Each row has a name. Each question is about the rows just above it. Places in a row count from 1.

Columns, left to right: M D N C U A J S L X
G: [117 128 108 137 167 130 146 120 154 114]
Q: [102 123 115 160 152  97 142 146 171  69]
K: [103 124 103 117 114 116 139 147 121 114]
F: [ 65 113  93 163 197  97 114 113 203  83]
E: [102 121 120 146  93  89 128 170 142  76]
Is [103 117 114] printed in one of the named rows, side by side and in this order? | yes
At which places does K hold [114]? | 5 10
Which column holds [115 103] top down? | N

Columns, left to right: T W B Y Z H
R: [144 105 145  80 131  80]
V: [117 143 185 176  70  82]
P: [144  81  81  81  80  80]
Places of [81] in row P: | 2 3 4
Is [176  70  82] printed in one of the named rows, side by side and in this order? | yes
Every place of [105] in R: | 2
The entry that follows [105]: | [145]
The entry that follows [70]: | [82]

Columns, left to right: fidoz pida dadu dosev Ziz paze kem
ruge: [119 107 123 117 156 129 123]
bulu: [137  82 128 172 134 128 129]
Neka: [144  88 129 140 162 128 121]
dupez: [134 141 126 127 141 130 144]
lub: [134 141 126 126 141 130 144]
mogo: [117 122 114 111 104 147 111]
bivob: [138 155 119 165 131 137 139]
ves: [119 159 122  89 155 125 116]
tebur: [123 150 120 148 143 144 156]
Right after [89] comes | [155]
Which column holds this, read top down? [165  89] | dosev
Among the named rows, does one hold [148 120] next to each other, in this order? | no

Columns, left to right: Zerel kopa putur dovod govi
Kere: [169 133 108 188 147]
vofup: [108 113 138 160 137]
laku: [124  66 109 160 133]
Raf: [169 133 108 160 137]
getep: [169 136  82  88  68]
Every place of [137] in vofup: | 5
Does one of the named rows hold [108 133 169] side by side, in this order? | no
Among the named rows, does one hold [82 88] next to each other, in this order? | yes
The entry that follows [124]: | [66]

Columns, left to right: zotip nevu pamu dadap geg
pokez: [130 115 117 113 141]
lupo: [133  87 138 182 152]
nul: [ 96 101 114 138 142]
bife: [134 101 114 138 142]
Gik: [160 105 132 195 185]
dafu: [155 131 140  95 114]
nutal: [ 94 102 122 115 140]
tubu: [128 130 126 133 133]
gol: [ 91  71 108 117 168]
Tep: [152 108 186 111 184]
vadoz: [ 90  86 163  90 144]
Which column holds this, read top down? [ 87 101 101 105 131 102] | nevu
Which column holds [138 114] top down? | pamu
Is [185 195] printed in one of the named rows, side by side and in this order? | no
Among the named rows, does one hold [108 186 111 184] next to each other, in this order? | yes

Columns, left to right: Kasu vur vom Dil masop Tun fud
Res: [ 84 145 112  76 111 143 156]
riviv: [127 128 129  55 120 167 144]
tebon: [131 144 121 140 103 129 160]
dapa: [127 128 129  97 137 137 122]
Which column holds this, read top down? [131 127] | Kasu
What comes right after [111] in the named rows? | [143]
Which column holds [145 128 144] top down? | vur
Right after [112] comes | [76]

Columns, left to right: verit lapal zibi meno Dola neret Safu mada
Bego: [164 105 147 119 113  77 148 129]
por: [ 94 154 102 118 123 144 130 141]
dedo: [164  90 147 119 143  95 150 109]
Posu: [146  89 126 146 110 119  52 159]
fer: [131 146  99 161  90  86  99 111]
Which column holds this, read top down? [143 110  90] | Dola
Every place of [89] in Posu: | 2

Columns, left to right: san dup mag Zuf Turim
dol: [ 75 113 146 135 188]
Gif: [122 136 157 124 100]
vafa: [123 123 123  74 123]
mafil: [126 123 117 146 124]
Right after [136] comes | [157]
What comes right after [75] in the named rows? | [113]
Right after [113] comes | [146]
What comes right after [74] in the named rows? | [123]
At which places does vafa hold [123]? | 1 2 3 5
Is [188 135 146 113  75] printed in one of the named rows, side by side and in this order? | no

Columns, left to right: todug Naned Fude nuru peli suleg
Fimo: [ 98 105 163  88  87 146]
loz: [122  84 164 139 144  89]
timi: [136  94 169 145 156 118]
kovin: [136  94  94 145  93  94]
Right after [88] comes | [87]
Does one of the named rows hold [136  94 169 145] side by side, in this order? | yes
What comes right after [144] in the named rows? | [89]
Every place of [94] in kovin: | 2 3 6

Columns, left to right: natat pip Soge fizer Zil mitu
Gugo: [139 158 118 158 118 118]
les: [ 89 107 127 187 130 120]
binis: [132 110 112 134  78 128]
Puse: [125 107 127 187 130 110]
pozif: [131 120 147 128 162  88]
[120 128 110] is in which column, read top down? | mitu
Which column holds [132 125] top down? | natat
Places of [130] in row Puse: | 5
Places of [158] in row Gugo: | 2 4
Is [125 107 127] printed in one of the named rows, side by side and in this order? | yes
Right after [147] comes | [128]
Whose row is [131 120 147 128 162  88]? | pozif

Columns, left to right: guro vopi Maden rim Mepu zugad
Luta: [101 101 116 101 112 112]
kuzin: [173 145 122  66 110 146]
sed: [172 199 136  80 115 100]
Fuluz: [100  90 124 125 146 117]
Right after [124] comes | [125]
Every place of [112] in Luta: | 5 6
Every place of [101] in Luta: | 1 2 4

Columns, left to right: sipi ratuf Siv rik gak bofa sot gunez Kofom Nasi
Fimi: [113 151 106 172 104  82 115 138 149  63]
Razus: [125 125 102 125 133 112 109 125 143 120]
Menof: [113 100 106 172 104  82 115 106 149  63]
What comes right after [133] in the named rows? | [112]
[106 102] is in which column, read top down? | Siv
Every place of [125] in Razus: | 1 2 4 8
Among the named rows, does one hold [ 82 115 107 149  63] next to each other, in this order? | no
Among the named rows, does one hold [112 110] next to each other, in this order? | no

Columns, left to right: kamen Ganos soz vugu
beti: [169  93 151 125]
tupif: [ 60 184  90 133]
loba: [204 195 117 148]
lomip: [134 118 110  61]
selef: [103 110 134 123]
What comes right after [184] in the named rows? | [90]
Right after [60] comes | [184]

Columns, left to right: vapi pugud tovu fot
buno: [185  59 121 185]
fono: [185  59 184 184]
sotu: [ 93  59 121 168]
Whose row is [185  59 184 184]? | fono
Which row holds [185  59 121 185]? | buno
At which places does fono hold [184]? | 3 4
Places of [185] in row buno: | 1 4

Columns, left to right: vara koz Mano Leme nefe guv Zepep mub mep
kesap: [134 159 148 160 179 143 129 142 107]
gedan: [115  83 117 101  94 106 128 104 150]
misof: [121 126 113  90  90  93 122 162 142]
zot: [143 130 104 143 128 128 128 193 133]
Las: [130 149 104 146  69 149 149 146 149]
dapam: [107  85 126 105 115  95 126  79 151]
mor: [138 111 136 165 151 175 136  84 119]
lak: [115 157 127  89 121  67 118 171 133]
What comes right after [193] in the named rows? | [133]
At which places does Las hold [149]? | 2 6 7 9
[ 90 143 146 105] is in which column, read top down? | Leme
Which column holds [128 149  95 175] top down? | guv
Places of [143] in row zot: | 1 4

Columns, left to right: sapab Mupam Dugo nizug lod fifo minet Zasu
muro: [141 124 126 133 146 134 124 117]
rabe: [106 151 142 120 116 103 121 137]
gez: [126 149 156 133 126 102 128  94]
luz: [186 167 205  79  80 114 149 169]
The entry that follows [80]: | [114]
Among the named rows, does one hold [167 206  79  80] next to each other, in this order? | no
Does one of the named rows hold [133 124 117] side by side, in this order? | no
Which column holds this, read top down? [124 121 128] | minet

Columns, left to right: zuga rab Gafi pom ruve Rov pimug
tuz: [ 61 132 168 152 154 113  64]
vifi: [140 184 189 127  67 101 115]
sufig: [160 110 187  84 131 139 175]
What comes right after [101] in the named rows? | [115]
Does one of the named rows hold [184 189 127  67] side by side, in this order? | yes
Right after [110] comes | [187]
Is [127  66 101] printed in one of the named rows, side by side and in this order? | no

Columns, left to right: fus zav Vupe sila vaf devur Dule
Vema: [ 99  67 127 135 145  53  88]
visig: [ 99  67 127 135  62 205  82]
tob: [124 138  52 138  52  52  51]
benuf: [ 99 127 127 135  62 205 127]
Among the named rows, does one hold [ 66 127 135] next to each other, in this order? | no
Places of [127] in row benuf: | 2 3 7
Every place of [52] in tob: | 3 5 6
Every place of [135] in benuf: | 4

Columns, left to right: mezib kava kula Miba
gok: [162 150 170  87]
Rirop: [102 142 145 142]
Kor: [136 136 149 135]
Nid: [179  83 110 130]
Right after [83] comes | [110]
Is [142 145 142 102] printed in one of the named rows, side by side and in this order? | no
Every place of [136] in Kor: | 1 2
The entry that follows [145]: | [142]

Columns, left to right: tulo Vabe Pir matet tib gug
posi: [143 114 112 134 149 139]
soru: [ 90 144 117 134 141 152]
zevat: [133 136 133 119 124 116]
tik: [136 135 136 135 161 197]
kebe: [130 128 133 123  94  90]
ridip: [138 114 130 120 120 112]
gitag: [138 139 135 133 155 122]
Melit: [146 118 134 118 163 163]
seba: [ 87 127 114 114 126 140]
reze: [146 118 134 118 107 163]
The row with [136 135 136 135 161 197] is | tik
Which column holds this, read top down? [ 90 133 136 130] | tulo

